Below are the code and all the weights of a small trained network. Each question names an input and a target symbol and asks about switching units off, where a switched-off unit gives its printed mean instead of its output.

import numpy as np


def w(rows, s, z=0):
    codes = np.array(rows[::2]) - 128.0
    scale = np.full(codes.shape[1], s)
    scale[-1] = z or s
    return codes * scale


def norm(h):
    return h / np.sqrt((h * h).mean(-1, keepdims=True) + 1e-5)


def f(y):
    return np.maximum(y, 0)


def softmax(a):
    e = np.exp(a - a.max(-1, keepdims=True))
    return e / e.sum(-1, keepdims=True)


def log_softmax(a):
    a = a - a.max(-1, keepdims=True)
    return a - np.log(np.exp(a).sum(-1, keepdims=True))


def net(x, mask):
    ids = ['ΘΛΠΣΩαζημ'.index(c) for c in x.split()]
    T = len(ids)
    res = E[ids] + P[:T]
    u = 0
    for l in range(2):
        r = norm(res)
        for j in range(3):
            rows = slice(2 * j, 2 * j + 2)
            q, k, v = (r @ M[l][rows].T for M in (Q, K, V))
            z = softmax(np.where(np.tri(T) > 0, q @ k.T / 2**0.5, -1e9)) @ v
            o = O[l][rows]
            res = res + np.where(mask[u + j], z, o[:, -1]) @ o[:, :-1]
        u += 3
        y = f(norm(res) @ A[l][:, :-1].T + A[l][:, -1])
        res = res + np.where(mask[u : u + 16], y, B[l][:, -1]) @ B[l][:, :-1]
        u += 16
    return log_softmax(norm(res)[-1] @ U[:, :-1].T + U[:, -1])


Q, K, V, O, A, B = {}, {}, {}, {}, {}, {}
E = w([
[124,132,79,72,232,154,216,189,147],'Θ',
[118,143,91,2,185,100,180,74,203],'Λ',
[115,158,147,93,133,164,57,37,159],'Π',
[146,155,127,203,135,157,27,130,92],'Σ',
[171,191,51,163,155,148,166,171,157],'Ω',
[167,161,89,134,98,94,54,129,84],'α',
[116,225,94,88,138,94,72,47,155],'ζ',
[185,193,126,77,180,184,84,96,169],'η',
[114,127,81,153,160,170,181,123,234],'μ',
],0.008)
P = w([
[132,143,71,159,110,160,199,132,43],'0',
[208,39,135,185,64,131,111,103,176],'1',
[126,168,43,31,172,203,167,234,147],'2',
[124,151,226,136,123,107,206,134,59],'3',
[144,158,60,57,150,177,123,232,167],'4',
[107,61,133,183,180,116,137,97,102],'5',
[120,153,72,50,159,188,116,192,157],'6',
[137,103,170,185,147,57,94,174,183],'7',
[115,153,71,43,162,174,100,169,161],'8',
[106,169,246,160,141,73,203,109,80],'9',
[97,153,78,57,158,169,77,171,171],'10',
],0.011)
Q[0] = w([
[106,111,133,106,99,221,153,64,53],'0.h1',
[168,83,104,185,176,72,175,82,114],'0.h1',
[86,116,68,83,47,162,104,154,120],'0.h2',
[124,197,215,119,97,102,181,172,116],'0.h2',
[150,140,255,197,155,58,179,106,153],'0.h3',
[114,59,54,159,204,139,53,105,148],'0.h3',
],0.0086)
K[0] = w([
[167,158,182,86,31,165,113,182,149],'0.h1',
[130,121,255,129,175,41,129,142,82],'0.h1',
[211,183,68,94,83,187,173,132,109],'0.h2',
[158,104,82,138,144,77,35,170,235],'0.h2',
[85,66,191,194,235,80,81,149,195],'0.h3',
[85,138,182,120,122,150,208,103,29],'0.h3',
],0.0082)
V[0] = w([
[89,154,105,135,147,109,126,104,202],'0.h1',
[174,155,145,142,94,199,79,91,197],'0.h1',
[55,150,166,179,170,143,110,37,148],'0.h2',
[100,146,99,89,120,198,145,190,227],'0.h2',
[140,227,58,148,71,43,151,131,147],'0.h3',
[255,215,152,97,193,188,105,136,144],'0.h3',
],0.007)
O[0] = w([
[125,123,65,121,148,146,125,158,97,146],'0.h1',
[136,176,66,130,72,54,201,162,140,141],'0.h1',
[140,59,79,134,97,95,174,157,52,92],'0.h2',
[92,134,78,168,108,157,111,58,113,175],'0.h2',
[103,90,156,78,80,155,86,186,111,197],'0.h3',
[68,146,90,155,66,135,247,154,255,253],'0.h3',
],0.0087,0.0056)
A[0] = w([
[128,42,115,105,205,111,173,103,164,146],'0.n1',
[171,144,148,179,216,54,157,85,62,96],'0.n2',
[146,71,169,125,115,196,207,159,175,176],'0.n3',
[167,99,150,119,154,136,45,127,78,182],'0.n4',
[54,217,97,98,104,92,77,108,128,118],'0.n5',
[188,206,83,90,155,165,224,137,165,107],'0.n6',
[127,141,149,25,70,106,177,158,91,68],'0.n7',
[196,177,201,142,128,84,112,168,149,80],'0.n8',
[138,92,80,90,116,172,110,87,56,10],'0.n9',
[118,147,96,224,93,114,96,202,134,119],'0.n10',
[61,131,26,126,77,153,121,170,52,5],'0.n11',
[196,63,222,96,114,3,189,145,159,66],'0.n12',
[100,134,66,106,58,150,45,183,147,90],'0.n13',
[161,92,218,104,73,180,170,61,27,50],'0.n14',
[149,191,238,165,188,96,185,73,93,100],'0.n15',
[106,84,211,165,52,154,76,15,216,129],'0.n16',
],0.0054,0.0027)
B[0] = w([
[102,223,63,142,30,73,72,96,66,176],'0.n1',
[205,167,60,215,178,81,193,117,142,154],'0.n2',
[177,134,182,123,79,38,29,110,53,220],'0.n3',
[145,220,77,77,117,146,189,98,190,144],'0.n4',
[196,2,163,140,174,188,192,206,115,186],'0.n5',
[151,69,162,172,112,123,96,106,81,255],'0.n6',
[143,79,45,171,136,163,82,158,184,156],'0.n7',
[95,96,169,73,205,157,150,94,100,141],'0.n8',
[92,49,195,84,47,138,143,139,195,135],'0.n9',
[131,210,179,120,66,83,155,83,145,156],'0.n10',
[71,107,155,129,124,196,104,123,177,156],'0.n11',
[149,20,221,122,228,44,148,121,206,159],'0.n12',
[191,88,108,101,199,122,199,110,187,207],'0.n13',
[169,148,52,107,38,66,125,142,114,146],'0.n14',
[165,94,125,156,247,133,117,79,132,172],'0.n15',
[97,202,114,128,123,92,19,104,174,168],'0.n16',
],0.0046,0.0066)
Q[1] = w([
[150,82,2,64,130,201,119,190,171],'1.h1',
[80,111,158,54,81,182,182,101,134],'1.h1',
[158,28,69,49,57,222,98,202,211],'1.h2',
[154,114,224,96,102,85,225,127,133],'1.h2',
[211,163,71,160,71,15,152,63,104],'1.h3',
[116,160,49,133,188,188,111,210,156],'1.h3',
],0.0068)
K[1] = w([
[127,114,172,119,26,185,141,101,25],'1.h1',
[190,205,139,111,91,185,133,184,92],'1.h1',
[116,116,152,82,72,242,149,88,51],'1.h2',
[221,148,95,170,102,142,69,199,160],'1.h2',
[114,135,140,181,153,2,73,95,168],'1.h3',
[96,72,156,139,45,188,108,64,122],'1.h3',
],0.0078)
V[1] = w([
[154,166,110,162,164,189,131,217,146],'1.h1',
[200,205,180,177,42,148,94,128,64],'1.h1',
[139,124,161,254,114,164,91,201,79],'1.h2',
[187,120,110,174,110,110,84,160,201],'1.h2',
[120,146,220,199,156,159,140,151,109],'1.h3',
[151,187,125,106,208,75,116,109,157],'1.h3',
],0.0086)
O[1] = w([
[4,75,72,96,100,60,71,157,154,109],'1.h1',
[112,100,156,138,138,1,199,115,45,114],'1.h1',
[75,62,46,100,205,91,81,117,160,2],'1.h2',
[152,172,69,34,65,69,64,163,178,151],'1.h2',
[133,34,97,57,127,148,123,110,223,14],'1.h3',
[125,90,96,189,137,177,164,250,120,72],'1.h3',
],0.0067,0.0042)
A[1] = w([
[111,49,130,152,110,206,158,156,116,194],'1.n1',
[113,80,57,90,147,53,82,135,169,204],'1.n2',
[92,168,59,207,50,143,173,111,162,30],'1.n3',
[208,84,122,115,167,94,187,75,118,58],'1.n4',
[191,189,180,197,122,142,131,186,122,156],'1.n5',
[62,22,144,140,194,176,146,141,126,66],'1.n6',
[76,197,106,109,152,185,100,83,172,130],'1.n7',
[152,189,42,113,129,101,100,57,20,76],'1.n8',
[74,144,102,62,103,224,34,129,90,60],'1.n9',
[186,182,160,113,81,87,71,75,168,103],'1.n10',
[142,153,141,110,240,161,68,31,149,2],'1.n11',
[173,154,61,171,145,131,140,86,97,133],'1.n12',
[115,135,144,133,41,94,122,101,106,149],'1.n13',
[167,175,182,180,113,254,131,78,86,45],'1.n14',
[160,112,129,64,103,95,145,233,68,119],'1.n15',
[148,179,172,151,205,93,121,163,161,36],'1.n16',
],0.0088,0.0031)
B[1] = w([
[154,158,101,70,191,114,59,197,97,157],'1.n1',
[126,183,195,149,123,210,143,122,64,226],'1.n2',
[182,141,126,61,112,112,150,146,188,211],'1.n3',
[93,164,80,191,177,132,152,188,112,155],'1.n4',
[72,121,194,94,90,130,155,96,70,252],'1.n5',
[248,90,160,129,167,137,123,196,196,154],'1.n6',
[106,59,154,253,131,75,116,124,118,208],'1.n7',
[184,150,37,81,140,177,72,133,192,159],'1.n8',
[69,187,148,209,180,68,84,165,135,157],'1.n9',
[79,121,63,129,183,139,122,152,87,213],'1.n10',
[126,76,107,142,23,132,187,62,187,183],'1.n11',
[121,125,78,103,128,102,130,68,81,180],'1.n12',
[148,118,123,123,148,189,155,188,167,172],'1.n13',
[131,183,213,132,171,186,181,123,128,254],'1.n14',
[120,37,98,192,54,176,98,78,142,163],'1.n15',
[113,77,119,58,128,128,97,101,161,171],'1.n16',
],0.0076,0.008)
U = w([
[118,190,223,129,109,179,169,102,82,169],'Θ',
[156,164,46,106,114,147,85,97,99,159],'Λ',
[84,100,146,205,91,118,132,12,192,3],'Π',
[163,89,169,155,201,133,117,179,182,92],'Σ',
[104,101,128,188,104,39,193,156,52,172],'Ω',
[100,172,148,111,30,93,176,171,211,122],'α',
[76,92,200,18,110,58,79,93,134,232],'ζ',
[26,187,158,176,111,86,51,182,110,157],'η',
[121,56,139,124,3,187,89,156,78,82],'μ',
],0.0061,0.0015)

Each question gives the input, a string of symbols that net reads in full, and the target symbol t.
The units are the heads (2 rows each of Q, K, V and O) and the neurons (one row each of A and B). Each row of codes is followed by its name. A weight is (code - 128) times the scale printed after its matrix; where a second scale follows, it is the last column's (O, A, B and U).
mask holds one flag per unit, layer by layer, with each layer's heads first. A switched-off unit (its flag False) gives its mean, the last column of its rows in O or B, instead of its output. The means were averaged over made-up inputs and are rounded, as every weight is.
A unit's drop is (log p(t) with every unit on - log p(t) with that unit switched off) / (log p(t) with every unit on - log p(t) with every unit switched off).
The circuit of an input: a set's keep is (log p(t) with only the set's units on - log p(t) with every unit switched off) / (log p(t) with every unit on - log p(t) with every unit switched off). Starting from the 12 units with the biggest drops (on a tie, the unit counted first), units are removed one at a time, each time the one whose removal leaves the highest keep (on an exact tie, the one counted first), for as long as the keep stays at least 0.8.
units of the circuit, in order: the units of the circuit, biggest drop first
unit that matters most: the unit with the biggest drop
top k neurons: the k neurons with the biggest drops, biggest first
top k neurons in layer l: the k neurons of layer l with the biggest drops, biggest first
heads that matter: for each layer, one digit per head in row order, 1 if its drop is at least 0.15 and else 0, layers parted by /
input ζ η η Θ Π Θ, target Π: units of the circuit, in order => (0.h1 1.n11 0.h3 1.n2)
input Ω α Ω ζ μ η η, target ζ: units of the circuit, in order => (1.h1 1.h3 0.h3 0.h1)
input η Ω Θ ζ μ ζ Σ Σ, target μ: unit that matters most => 0.h2
input η Θ ζ Θ Σ Σ ζ, target α: units of the circuit, in order => (0.h3 1.n3)
input ζ Λ η η η μ η, target η: units of the circuit, in order => (0.h3 1.n9)
input μ η Σ, target Π: heads that matter => 000 / 001
input Σ μ Θ η η η Λ η ζ ζ, target α: heads that matter => 000 / 000
input ζ μ Λ Θ η Λ Ω μ Ω Ω ζ, target η: units of the circuit, in order => (0.h3 1.n9)
input Ω η Ω, target ζ: heads that matter => 101 / 111
input η Λ Λ η η Ω, target α: heads that matter => 001 / 000
input α Λ Σ, target μ: units of the circuit, in order => (1.n15 0.h3)
input μ η η Λ Σ μ, target Θ: heads that matter => 110 / 010
input Θ Θ ζ Σ η Π Λ α, target Ω: heads that matter => 111 / 001
input η η η Θ η Λ Π α Θ ζ, target ζ: heads that matter => 010 / 000
input μ Λ η Λ Λ, target Π: top 2 neurons => (1.n11 1.n7)
input Θ Λ α, target Σ: heads that matter => 000 / 010
input η Λ η ζ Θ Θ, target μ: top neuron => (1.n15)
input η η η Σ η η, target Σ: heads that matter => 111 / 001
input μ Λ α, target Π: heads that matter => 000 / 001
input ζ Λ η Θ η α, target Π: unit that matters most => 0.h1
input α η η μ η Π Λ μ ζ η Π, target μ: heads that matter => 111 / 100
input Λ Θ η μ Ω, target Θ: heads that matter => 100 / 000
input Θ Π ζ η Θ μ Λ ζ μ Λ, target μ: heads that matter => 010 / 000
input α Λ Θ, target μ: top 2 neurons => (1.n15 0.n14)
input η α η Λ η μ Ω Λ, target Λ: heads that matter => 111 / 000
input ζ Π μ μ, target Ω: top 3 neurons in layer 0 => (0.n15 0.n12 0.n3)
input Θ Ω Λ, target Σ: top neuron in layer 0 => (0.n5)
input η Π η η, target Ω: top 2 neurons => (1.n4 1.n14)
